Every row comes from one small tree of marks. The marks that hang from a mark follow it in brackets, in alphabetical order. Every link used is in the known rows. Which tree was each row made from?
Known rows:
mifo{devor{fota} vufe{geduz vudise}}: [78, -122, 469, -383, 192, 160, 450, 318, 651, 377, -328, 315, -146, -25, 24, 33, 102, -279, -27, 398, -4, -223, -399, 59, 169, -232, -542, -323, 150, -513, -200, 271, 112, 619, 893, -55, 643, 27, -416, -87, 275, -120, -685, -85, 216, 294, -160, -402, -122, 65, 48, 136, 515, -203, -155, 191, 61, -513, -111, -21, -74, 41, 466, 395]
fota{vudise vufe{geduz{gaposu mifo}}}: [366, 568, 79, 221, -76, -15, -10, -209, 258, 109, -195, -120, 114, 122, -270, 123, -220, 501, -98, -8, 326, -79, 49, -156, 320, 52, 25, 21, -421, 404, -176, 68, -56, -319, -79, 417, -219, -175, -500, -120, 9, -28, -126, 118, 490, -153, 163, 100, 53, -273, -59, -66, -96, 36, 234, -138, -23, 283, -141, -77, -63, 119, -400, 392]
vufe{geduz{dudam gaposu} mifo vudise}: [-7, 186, 258, 399, 9, -8, 142, 420, 287, 335, -309, 136, 175, 149, 52, 48, -254, -167, -339, -366, 101, -702, -459, 116, -98, -58, -472, 56, 393, 170, -167, -154, -32, 77, 147, -137, 143, 77, -670, 91, 292, 213, -221, 12, 578, -79, -135, -196, 251, -367, 541, -254, -301, 138, -273, 149, -100, 79, 87, 201, 389, -207, 67, 814]
fota{bozemok fudunog{geduz} vudise}: [-225, -197, -315, 241, -242, 35, -158, -305, 202, 7, -169, -98, -227, 321, -446, 101, -280, 146, 275, 313, 337, 567, 317, -103, 429, 334, 561, -236, -631, 567, -371, -141, -36, -566, -173, 299, -213, -160, -433, -126, -424, -210, 590, 11, -68, 230, 34, 120, -4, -74, -642, 255, 26, -281, 9, 127, -220, 173, 273, -53, -361, 337, -399, -240]
mifo{devor vufe{geduz{bozemok dudam gaposu} vudise}}: [495, 433, 344, -302, 518, 148, 115, 500, -63, 634, -329, 377, 39, -91, -8, 93, 417, -267, -270, -27, 24, -446, -113, -137, -229, -3, -492, 93, 128, -566, -343, 112, 88, 414, 569, -154, 499, 171, -337, 30, 211, -212, -625, 56, 405, 44, -33, -24, -20, -213, 240, -129, -136, 72, 58, -127, -54, -338, 124, -56, 647, -77, 357, 395]
mifo{devor{fota{fudunog{geduz{dudam}} vufe}}}: [-19, -47, -88, 105, -279, -4, -22, 68, 273, 126, 113, -4, 87, 122, -438, -8, -140, -275, 48, 345, 66, 224, 284, 255, 19, -124, 90, -489, -350, -337, 179, 531, -315, -118, 55, 137, -22, -129, -92, -190, -79, -142, -182, -87, 40, 455, -173, -164, -2, -70, -113, 147, 155, -94, -1, 23, -105, -226, 320, -58, -415, 44, -168, 69]
fudunog{gaposu{bero dudam} geduz{bozemok mifo}}: [102, 129, -55, -237, 339, -112, -57, 49, -768, -213, 316, -555, 226, -265, 149, 208, 370, 133, 210, -83, -214, -135, 35, -366, 198, -34, 297, 352, -323, 302, 95, -60, 429, -112, -392, -296, -245, -81, 308, 536, -281, 194, 707, -118, -265, -383, 65, 390, -42, -70, -113, 178, 84, -124, 242, -107, -259, -172, 10, 133, 276, -174, -272, -151]
devor{fota{bozemok fudunog vudise vufe}}: [-184, -116, -365, 381, -453, 0, 91, -488, 321, 11, -145, -10, -138, 402, -269, 93, -624, 167, 149, 144, 178, 478, 315, 299, 419, 381, 393, -462, -478, 415, -85, 163, -309, -669, -5, 446, -331, -90, -346, -427, -281, -454, 167, 177, -98, 445, 107, -91, 192, -249, -414, -6, 141, -259, 51, 409, 228, 155, 161, -43, -677, 302, -437, -225]
gaposu{bero devor dudam}: [-69, -200, -4, 15, 184, 61, -44, -3, -600, -245, 528, -185, -122, -2, 122, -45, -284, -41, 280, -52, -268, 83, -121, 135, 283, 50, 66, 394, 398, -218, 284, -219, 155, 133, -67, -551, 179, 9, 290, 158, 178, 119, 448, -375, -197, -176, 64, 21, -226, 217, -117, -140, 243, 9, -317, 51, 42, 78, -228, 210, -217, 73, -268, -176]
devor{fota{fudunog} mifo{vufe{vudise}}}: [-207, -342, 284, 230, -98, 16, 249, 383, 787, 521, -383, 442, -118, 42, -61, -36, 165, -337, 24, 53, 26, 14, -320, 342, 283, -46, -185, -229, -55, 87, -139, 11, -7, 215, 229, 250, 121, 250, -227, -108, -101, -549, -441, 68, -256, 548, -66, -35, 397, -110, 45, 221, 369, -326, -103, 477, 425, -225, -125, -289, 86, -28, 369, 64]
fudunog{geduz{bozemok dudam{mifo{devor vufe}}}}: [543, 58, -109, -130, 161, 38, -531, 539, -293, 269, -1, 93, 46, -80, -107, -66, 523, -502, 22, 386, -14, -100, 194, -393, -310, -98, -93, -106, -444, -225, 73, 240, 145, 253, 57, 226, 13, 20, 113, 87, 172, 31, -304, 11, -165, -180, -296, 161, -45, -126, 41, 390, -191, 35, 279, -431, -319, -165, 302, 120, 279, -94, 320, -250]
mifo{devor vufe{vudise{gaposu{bero dudam}}}}: [-41, -109, 130, -319, 435, 273, 411, 257, 151, 206, -177, 20, -264, -42, -43, 213, -26, 260, -1, 165, -315, -154, -116, -148, 257, -109, -284, 63, 157, -803, -258, 161, 51, 640, 496, -148, 583, 185, -116, 88, -86, -226, -198, -194, -94, 256, 73, -312, 136, 381, 178, 246, 241, -376, -369, 75, 162, -674, -333, -25, 74, 97, 511, 180]
mifo{devor vufe{geduz{bozemok gaposu}}}: [395, 529, 248, -575, 512, 233, 5, 244, 23, 549, -296, 442, 24, -98, -23, 144, 451, -154, -247, 128, 215, -241, 29, -274, -213, -47, -413, 11, -118, -443, -215, 72, 49, 564, 536, 120, 501, 103, -86, -52, 185, -141, -382, -54, 327, 11, 101, 29, -172, -36, -152, 33, -56, -51, 188, -219, -169, -210, 2, 6, 447, 15, 426, 120]
vufe{geduz mifo{devor{fota{fudunog}}}}: [-248, -226, 319, -86, -105, 117, 205, 54, 714, 263, -19, 350, 105, 159, 4, -27, -249, -290, -148, 208, 197, -134, -323, 73, 32, -109, -396, -424, -24, -52, -38, -44, -320, 299, 275, 73, 255, 136, -394, -132, 181, 190, -149, -202, 326, 388, -101, -395, 67, -108, -241, 69, 179, -326, -388, 272, -151, -73, 92, 166, -149, -2, 302, 287]
bozemok{fudunog{gaposu geduz{dudam}}}: [-266, -49, -14, 315, -5, 80, 3, -103, 8, 131, 13, -240, 221, -298, -525, 241, 411, -208, -138, 130, 284, -134, 263, -133, 91, -465, 259, 149, -102, 284, 31, 223, 192, -184, -249, -61, -110, -338, 339, 318, -329, 195, 205, 91, 9, 1, -218, 7, -272, 109, 154, 88, -45, 81, 295, -144, -514, 32, 401, 320, -91, -247, -51, 398]
bero{dudam{mifo{vufe}} gaposu}: [-234, 36, -169, 118, 299, -49, -299, 331, 222, -22, -390, 468, -73, -210, 85, -299, 279, 9, -42, -112, 294, 58, -42, -124, -473, -157, -113, 17, -3, -36, -293, -99, -46, 137, 109, 570, 18, -57, 343, -139, 62, -94, -264, 241, -1, -468, 14, -126, 23, 362, 328, 216, 25, -23, -48, -207, 367, 262, 9, -410, -27, -30, 304, 2]
gaposu{bero{dudam} devor}: [-192, 87, -94, 70, 233, -145, -44, -179, -241, -279, 326, 96, -121, -18, 215, -427, -221, 188, 299, -41, 2, 77, -161, 190, 104, 81, 198, 177, 495, -78, 95, -366, 161, -145, 68, -467, 164, -7, 304, 240, 141, 89, 80, -460, 62, -178, 43, 136, -374, 332, 41, -130, 257, 5, -193, -121, 161, 251, -41, 60, -234, 203, -132, -128]
dudam{bero{gaposu} mifo{vufe}}: [-43, -106, 103, -103, -137, 181, -383, 363, 327, -209, -124, 157, -110, -3, 147, 65, 474, 89, -65, 12, -62, 183, 80, -176, -364, -147, -337, -355, 114, -115, -262, 19, 99, 504, -53, 489, -103, 33, 473, -234, 118, 62, -593, 349, -111, -206, -61, -102, 159, 18, 175, 375, -163, 186, 207, -166, 199, -51, -69, -383, 135, -249, 350, -342]
devor{fota{bozemok fudunog{gaposu geduz} vudise} mifo}: [-407, -442, -231, 256, -375, 44, 124, -365, 404, 147, -108, -188, 123, 150, -273, 88, 2, -39, 50, 97, 194, 401, 78, 122, 426, 115, 455, -88, -792, 759, 123, -43, -17, -528, -333, 203, -442, 84, -417, -191, -596, -446, 474, 110, -274, 480, 171, 138, 94, 85, -529, 113, 222, -308, 139, 458, 89, -5, 110, -165, -192, 1, -214, -223]
gaposu{devor dudam{mifo{vufe{geduz}}}}: [279, -312, 82, -70, 191, 19, 62, 414, -402, -87, 66, 93, 90, -40, 33, -28, 77, -431, 146, 238, -54, -38, -245, -147, -200, 40, -312, 357, -34, -231, 102, -80, 117, 643, 106, 73, 295, 126, -48, -14, 362, 267, 96, 64, -102, -302, -75, -128, -180, 317, 42, -120, 47, 139, -138, -98, -195, 249, -210, 43, 135, -46, -2, -32]
vudise{gaposu{devor{fota{bozemok vufe{geduz{mifo}}}}}}: [-137, 66, -43, -182, -215, -213, 621, -456, 287, -174, -259, -155, 156, 166, -1, 6, -509, 300, -104, -110, 165, -13, 115, 173, 8, 86, 83, -158, -52, -27, 312, 275, -359, -268, 8, 52, 262, 70, -405, -263, -116, 144, 337, 158, 320, 309, 99, 111, 91, -54, 67, -443, -30, -64, 76, 277, 53, -45, -299, -86, -217, 354, -301, 235]
bero{dudam{mifo} gaposu{devor}}: [-270, -145, -201, 43, 152, -165, -263, 82, -34, -267, -49, 264, -67, -206, 163, -428, 43, 23, -56, -326, 235, 308, -67, -1, -485, -116, 119, 118, 304, -170, 42, -351, -204, 5, -109, 108, -136, -77, 270, -78, 64, 142, 66, 51, -60, -467, 88, 21, -134, 392, 228, -99, 37, 257, -245, -225, 306, 408, -24, -340, -133, 101, -2, 0]
bero{gaposu{devor{fota} dudam}}: [-434, -382, -14, -142, 20, -46, 23, -26, -251, -140, 117, 23, -191, -278, 29, -70, -156, -290, -85, -479, -70, 269, 24, 377, -9, -240, 28, 281, 386, -262, 411, 158, -249, -16, -17, -279, 152, -151, 367, -326, 94, -40, 418, 108, -237, -82, 154, -162, -64, 248, -67, -275, 338, 100, -358, 180, 258, 2, -264, -157, -353, 5, -304, 149]
mifo{devor{fota} vufe}: [27, 5, 111, -312, 162, 193, 52, 171, 453, 417, -219, 405, -69, -76, -54, 118, 60, -238, 64, 373, -90, 13, 130, 27, 101, -278, -285, -273, -32, -456, 157, 450, -22, 500, 638, 131, 435, 32, 154, -203, 188, -168, -618, -34, -92, 339, -70, -237, -48, 309, -190, 280, 451, -252, 108, -58, 105, -404, -179, -34, -280, 30, 503, -62]
geduz{bozemok mifo{devor{fota} vufe{vudise}}}: [474, 203, 284, -431, 386, -60, 111, 354, 226, 506, -337, 302, -60, -222, 319, 139, 250, -130, 86, 48, -337, -187, -9, -211, 39, -81, -226, -139, 24, -392, -141, 245, 35, 273, 518, 55, 224, 154, -3, 130, 121, -129, -590, 167, -199, 186, -29, 183, 327, -271, -90, 191, 397, -200, 236, -28, 240, -468, -196, -240, 250, 82, 488, -39]
vufe{geduz{bozemok dudam} mifo vudise}: [220, 30, 315, 308, -13, -51, -94, 423, 88, 371, -153, 156, -190, 140, 234, -100, -92, -448, -251, -252, 183, -571, -487, 55, -69, 77, -326, -119, 400, 205, -162, -243, 114, -37, 115, -255, 164, 49, -469, 185, 344, 129, -224, -121, 324, -111, -223, -143, 320, -708, 383, -80, -353, -4, -373, 103, -6, 21, 291, 441, 358, -25, 243, 461]
fudunog{gaposu{dudam{bero}} geduz{bozemok mifo}}: [248, 225, 15, -254, -69, -185, -132, -8, -592, -290, 138, -555, 180, -228, 63, 368, 406, 57, 165, -133, -275, 36, 262, -181, -150, -24, 302, 186, -233, 332, 63, 233, 369, -74, -455, -156, -301, -279, 432, 361, -261, 222, 523, 135, -319, -263, 51, 262, 144, -140, -171, 144, -204, 187, 371, -249, -317, -221, 85, -44, 320, -278, -253, -215]
fudunog{gaposu{bero devor dudam}}: [-230, -215, -72, -77, 233, 119, 148, -146, -712, -243, 485, -359, 144, -97, 105, 185, -74, 128, 181, -141, -217, 147, -7, 0, 250, 3, 219, 363, 318, -126, 362, -217, 281, 276, -202, -695, -22, 72, 318, 317, -133, 185, 439, -267, -202, -140, 192, 28, -273, 498, -54, -184, 186, 67, -167, -18, 9, 12, -170, 246, -74, -75, -238, -68]
bero{dudam gaposu{devor{fota mifo}}}: [-492, -150, -23, 114, 23, -190, -73, -61, 249, -5, -82, 329, -157, -305, 148, -540, 31, -172, -157, -545, 236, 191, -198, 483, -272, -239, 99, 309, 328, -24, 315, -120, -222, -330, -63, -99, 64, -43, 294, -230, 6, -247, 107, -21, -78, -42, 264, 7, -106, 340, 86, -242, 335, 89, -284, 105, 599, 207, -134, -477, -217, 90, -2, 122]
fota{bozemok vudise{gaposu{bero devor}}}: [-289, -141, -333, -57, -57, 109, 138, -705, -62, -165, 52, -251, -238, 272, -20, -5, -532, 631, 88, -17, 24, 323, 227, -74, 540, 315, 442, 63, -43, 140, 77, -236, -81, -435, -78, -256, 46, 168, -290, -172, -281, -153, 453, -143, 20, 234, 241, 151, -106, 237, -310, -125, -1, -274, -120, 152, 118, 15, -276, 155, -301, 449, -184, -238]
fota{fudunog{geduz{bozemok dudam}} vudise{gaposu}}: [-150, 7, -234, 13, -237, -201, -185, -344, -88, 180, -86, -55, -226, -6, -540, -95, 108, 93, -74, 33, 319, 358, 404, 2, 330, 236, 655, -173, -526, 381, -144, 205, -282, -665, -377, 23, -207, -13, -152, -185, -442, -475, 292, -19, -37, 265, -186, 185, 212, -263, -220, 169, -388, -359, -50, -62, -293, -69, 248, 178, 129, 232, -296, 30]

Which tree is each row?
[282, 13, 305, -119, -230, 91, -184, 316, 383, -193, -79, 133, 40, 199, 126, 57, 333, -88, 66, 456, 22, -108, -186, -110, -285, -32, -488, -415, 14, 81, -271, 27, 275, 590, 174, 401, 104, 15, 116, -99, 311, 216, -664, 120, 122, -179, -305, -154, -2, -143, 152, 312, -225, 156, 256, -125, -131, -24, -18, -38, 195, -245, 325, -314]	dudam{bero mifo{vufe{geduz}}}
[-48, -61, -266, 281, -533, 94, 196, -458, -92, -347, 132, -444, -366, 272, -227, 77, -648, 548, -89, -198, -224, 174, 143, 88, 211, 272, 180, 180, -87, 13, 162, 229, -262, -158, -477, 141, -166, -13, -200, -161, -43, -14, 260, 56, -149, 268, 407, -353, 348, 210, -28, -133, -362, 6, -372, -84, -29, 148, -225, 122, -184, 178, -202, 160]	fota{vudise{gaposu{devor dudam{bero}}} vufe{mifo}}
[-47, 412, 35, -121, 379, -118, 153, -100, -384, -41, 172, 210, 87, -12, 471, -435, -20, 93, -216, -434, 121, -565, -486, -33, -234, 275, -265, 422, 311, 187, -84, -575, 27, -116, -22, -263, 135, 241, -161, 306, 323, 211, 278, -295, 457, -275, 219, 170, -245, -173, 116, -438, -195, 48, -183, 11, -185, 432, 86, 208, 530, 28, -3, 276]	vufe{geduz{bozemok gaposu{bero{dudam} devor}} mifo}
[239, -266, -124, 63, -577, -113, 71, -8, -366, -614, 425, -344, -2, 128, 152, 14, -344, -214, 161, 42, -545, 162, -2, 371, -251, 96, -99, -9, 126, -233, 455, 315, -129, 140, -185, 79, -300, -110, 205, -181, 281, 160, 30, 135, -435, -44, -24, -212, 48, -13, 85, -214, -6, 472, -10, 97, 54, 79, -141, -39, -316, -177, -340, -367]	gaposu{devor{fota{vufe}} dudam{bero mifo}}
[163, -150, -15, -142, -172, 197, -156, 43, -219, -255, 231, -311, 257, -15, 49, 493, 64, 27, 40, 159, -346, 223, 179, -125, -320, -132, -31, -104, 14, -254, 184, 77, 105, 582, -129, -87, -341, -91, 316, 62, -140, 215, -24, 19, -355, -163, 9, -254, 71, 338, -50, 172, -171, 300, 40, -198, 3, -261, -64, 53, -55, -395, 189, -370]	fudunog{gaposu{dudam{bero mifo{devor}}}}
[19, 85, -124, -256, -22, -5, -196, -66, -258, 55, -61, -245, -88, -114, -86, 216, 369, -80, -49, 21, 270, 170, 210, -210, 94, -99, 426, -189, -200, 293, 261, 75, 361, 97, -143, -187, -166, -247, 150, 314, -286, 45, 320, -196, -202, -157, -29, 239, -97, -45, -111, 269, -98, 56, 220, -257, -324, -182, 271, 402, 29, 39, -1, 2]	fudunog{gaposu geduz{bozemok}}
[2, 31, 302, 107, 75, 112, -20, -32, 290, 317, -79, 237, -185, -62, 54, -15, 149, -328, -368, -50, 440, -499, -322, -202, -12, -129, -300, 43, 110, 373, -236, -297, 18, -26, 8, 197, 162, -103, -25, 244, 210, 232, 171, -96, 218, -69, -77, -132, 24, -587, -36, 35, -224, -170, -167, 111, -354, 273, 294, 534, 158, 4, 380, 336]	vufe{geduz{bozemok{fudunog}} mifo}
[-17, -196, -5, -16, -167, -16, -325, 453, -174, -327, 156, -141, 39, -64, -111, -220, 559, -221, 62, 61, -118, 116, 147, -101, -376, -143, -155, -7, -29, -155, 21, 217, 146, 212, -311, 86, 7, -6, 334, -82, 182, 267, -308, 303, -6, -156, -148, 81, -160, 157, 249, 144, -179, 352, 236, -332, -268, 51, 153, -365, 285, -246, -100, -97]	fudunog{geduz{dudam{bero{gaposu{devor}} mifo{vufe}}}}
[-231, -70, -77, 58, 22, -165, 219, -47, 358, -222, -203, -22, -170, 100, 212, -181, -285, 473, -32, -17, -40, -168, -352, 42, 88, -2, 69, -230, 348, -106, -197, -240, 2, 22, 189, -42, -47, 44, -242, 178, -145, -105, -65, -289, -32, -178, -215, -75, 189, 13, 586, 156, -33, -152, -341, 177, 297, -244, -173, 140, -92, 119, 292, 134]	vufe{vudise{gaposu{bero{dudam{mifo}}}}}
[187, -121, -304, 120, -566, 10, 69, -422, -218, -508, 186, -501, -274, 206, -254, 83, -427, 489, -24, 48, -209, 374, 248, 28, 101, 238, 294, 61, -228, -112, 176, 233, -238, -80, -418, 236, -341, -71, -140, -259, -113, -85, 136, 102, -266, 48, 198, -208, 184, 169, 20, -69, -348, 174, -190, -131, 23, 97, -247, 56, -233, 134, -315, -139]	fota{vudise{gaposu{devor dudam{bero mifo}}} vufe}
[-354, -28, -95, -41, 100, -260, 165, -305, -156, -328, 354, 128, -41, -89, 322, -517, -292, 21, 286, -49, -161, -14, -242, 443, 166, 31, 134, 104, 483, -29, 290, -104, 27, -295, 212, -499, 145, 7, 316, 78, 210, -22, 11, -384, -7, -37, -48, 44, -393, 286, 44, -241, 499, -48, -128, 121, 211, 126, -106, 79, -387, 115, -187, -115]	gaposu{bero{dudam} devor{fota}}
[220, 313, 161, -407, 577, 59, 208, 176, -712, 117, 111, 167, 26, -132, 181, -67, 376, -160, -48, -140, -39, -384, -227, -84, -20, 210, -353, 547, 76, -172, -137, -140, 245, 307, 199, -203, 453, 215, 91, 117, 278, -93, 149, -62, 210, -209, 152, 171, -302, -9, 0, -327, -14, -18, 69, 24, -205, 100, -133, 67, 601, -36, -93, 76]	mifo{vufe{geduz{bozemok gaposu{bero devor dudam}}}}
[-633, -128, -397, 162, -37, -95, 294, -700, -15, -179, 41, -3, 180, 106, 38, -99, -334, 370, 271, 32, 32, 326, 103, 276, 389, 383, 503, -143, -285, 616, -231, -167, -88, -791, -24, -56, -379, 89, -66, -139, -493, -427, 318, 37, -38, 268, 114, -26, -119, 221, -369, -143, 305, -386, 65, 423, 265, 161, 149, -53, -397, 68, -381, -282]	devor{fota{bozemok fudunog{gaposu{bero{dudam}}} vudise}}
[-7, 45, 213, 455, -102, 27, -236, 278, 298, 282, -36, 213, 142, 176, -30, -71, -238, -389, -171, -18, 325, -469, -247, 95, -80, -132, -336, -121, 201, 363, 68, -63, -3, 12, -9, -77, 245, -22, -210, -62, 383, 336, -192, -107, 506, -99, -241, -264, 131, -256, 210, -21, -304, -93, -240, -16, -133, 224, 175, 367, 23, -99, 139, 377]	vufe{geduz{dudam} mifo}
[-344, -157, -326, 249, -122, 158, -1, -497, 75, 128, -194, -50, 52, 260, -289, 389, -251, 376, 162, 64, 314, 653, 447, -102, 365, 389, 612, -253, -410, 546, -268, -289, -41, -370, -211, 73, -405, 43, -257, -114, -622, -281, 375, 151, -69, 278, 206, 69, 103, 176, -558, 26, -84, -222, 59, 144, 79, 190, 179, -16, -244, 181, -269, -252]	fota{bozemok fudunog{gaposu} vudise}
[416, 790, 190, 120, 66, -207, -271, -79, -275, 216, 6, 56, 434, -357, 59, 252, 473, 32, -247, -472, -263, -490, 461, -7, -438, -116, -52, 366, 213, 227, -264, 161, -142, -641, -375, 93, -354, -100, 660, 116, -63, 64, -183, 503, 131, -73, -99, 486, 240, -760, 136, -288, -532, 339, 748, -161, -171, 122, 145, -207, 649, -439, -97, -73]	geduz{bozemok{fudunog} dudam{bero} gaposu mifo}
[355, -37, 135, -163, -360, 169, -462, 125, 388, -201, 153, -5, 15, 172, 138, 234, 10, 36, 48, 392, -265, 235, 127, -141, -331, -175, -187, -551, 135, -352, 58, 1, -17, 532, 103, 176, -232, -86, 212, -92, 140, 248, -537, -107, -213, -50, -198, -138, 77, -64, -104, 405, -179, 283, 105, -262, 42, -253, -36, -19, -163, -186, 440, -556]	dudam{bero mifo{devor}}
[-167, -215, 353, -41, -116, 201, -36, 335, 385, -35, -56, 53, -421, -29, 115, -44, 421, 61, -103, -368, -108, 259, -161, 161, -98, -110, -244, 32, 552, -326, -146, -173, 194, 385, -99, -131, 184, 99, 205, -57, 18, -129, -432, 147, -110, 178, 284, 4, 154, 91, 128, 59, 50, 259, -129, 14, 427, -160, -169, -576, 307, -50, 271, 3]	dudam{bero{gaposu{devor{mifo{vufe{vudise}}}}}}
[-36, -291, -195, -123, -126, -98, 104, -80, -227, -180, -19, -108, 1, -39, -45, 114, -341, 33, -90, -59, -93, 145, 81, 1, -134, -38, 157, 174, 97, -275, 437, 70, -300, 310, -149, -46, 36, 50, -2, -139, -35, 135, 453, -23, -293, -117, -62, -66, 164, 346, 157, -129, -214, 66, -305, -29, -35, -30, -414, 190, -109, 107, 4, -31]	vudise{gaposu{devor dudam{mifo}}}
[-166, -244, -252, 59, -6, -245, 19, -366, -211, -442, 433, 3, -2, -59, 338, -608, -262, 167, 319, 133, -264, 69, -319, 150, 281, 132, 185, 164, 94, 181, 215, -262, -17, -370, 70, -201, -284, 122, 63, 8, 187, -50, -139, -238, -168, -182, -70, 32, -403, 305, -8, -108, 471, -34, -79, 58, 189, 313, -178, 83, -344, 65, -202, -296]	gaposu{bero{dudam{mifo}} devor{fota{vudise}}}
[489, 269, 118, 378, 29, 59, 151, 262, 293, 155, -247, -173, 145, 381, -96, 216, -429, 78, 24, 95, 134, -212, 0, -59, -160, 112, -210, -235, -74, -220, -292, 16, -33, -232, 158, 127, 163, -67, -705, 2, 18, 197, -126, 149, 511, 82, 24, -29, 215, -443, 202, -170, -157, 114, 18, 97, 238, -79, 214, -258, -113, 196, -151, 255]	fota{bozemok vufe{geduz{dudam mifo{devor}} vudise}}
[305, 486, -42, -148, 342, -281, -217, 139, -785, -8, 313, -215, 385, -217, 141, -173, 339, 36, 81, -327, -257, -318, 177, -201, -50, 45, 144, 454, -57, 86, 198, -50, 94, -403, -360, -372, -142, 127, 145, 334, 50, 228, 269, -10, 151, -223, -48, 773, -143, -307, 72, -237, -125, 208, 469, -267, -341, 114, 30, -110, 590, -103, -457, -4]	fudunog{geduz{bozemok dudam gaposu{bero devor} mifo}}
[-40, 103, -140, 47, 324, -12, -72, -283, -306, -54, 179, 21, 87, -321, 194, -63, 472, 69, -129, -6, 134, -186, -54, -299, -139, -70, 200, 187, 29, 229, -195, -403, 175, -209, -160, 73, -421, -47, 552, 494, -238, -14, 143, -68, -224, -366, -65, 178, -214, -155, 155, 58, -93, 1, 205, -45, -70, 223, 313, 355, 127, -157, 268, -190]	geduz{bozemok{fudunog{gaposu{bero{dudam{mifo}}}}}}
[429, 24, -91, 260, -597, 47, -418, -35, 119, -172, 321, -180, 116, 207, -87, 8, -158, -61, 41, 356, -376, 150, 271, 149, -144, -41, -103, -425, -178, -158, 212, 434, -205, -159, -84, 209, -495, -57, 62, -398, 194, -72, -818, 151, -96, 129, -201, -282, 112, -192, 61, 151, -180, 257, 215, -188, 163, -126, 118, -20, -305, -269, -19, -396]	geduz{dudam{bero mifo{devor{fota{vudise vufe}}}}}
[-60, 157, -130, 85, 171, -27, 247, -210, 17, 12, -214, -153, 284, -126, -195, 233, -8, 149, -3, -105, 61, -114, 298, -297, -69, -90, 163, 452, -198, 176, -140, -83, -77, -394, -159, 247, -7, -161, -69, 244, -260, 384, 745, 321, 61, 31, 151, 474, -207, -15, -233, -249, 54, 169, 473, 61, -461, 306, 38, -231, 49, 76, -282, 163]	fota{bozemok{fudunog{geduz{gaposu{devor} mifo}}}}
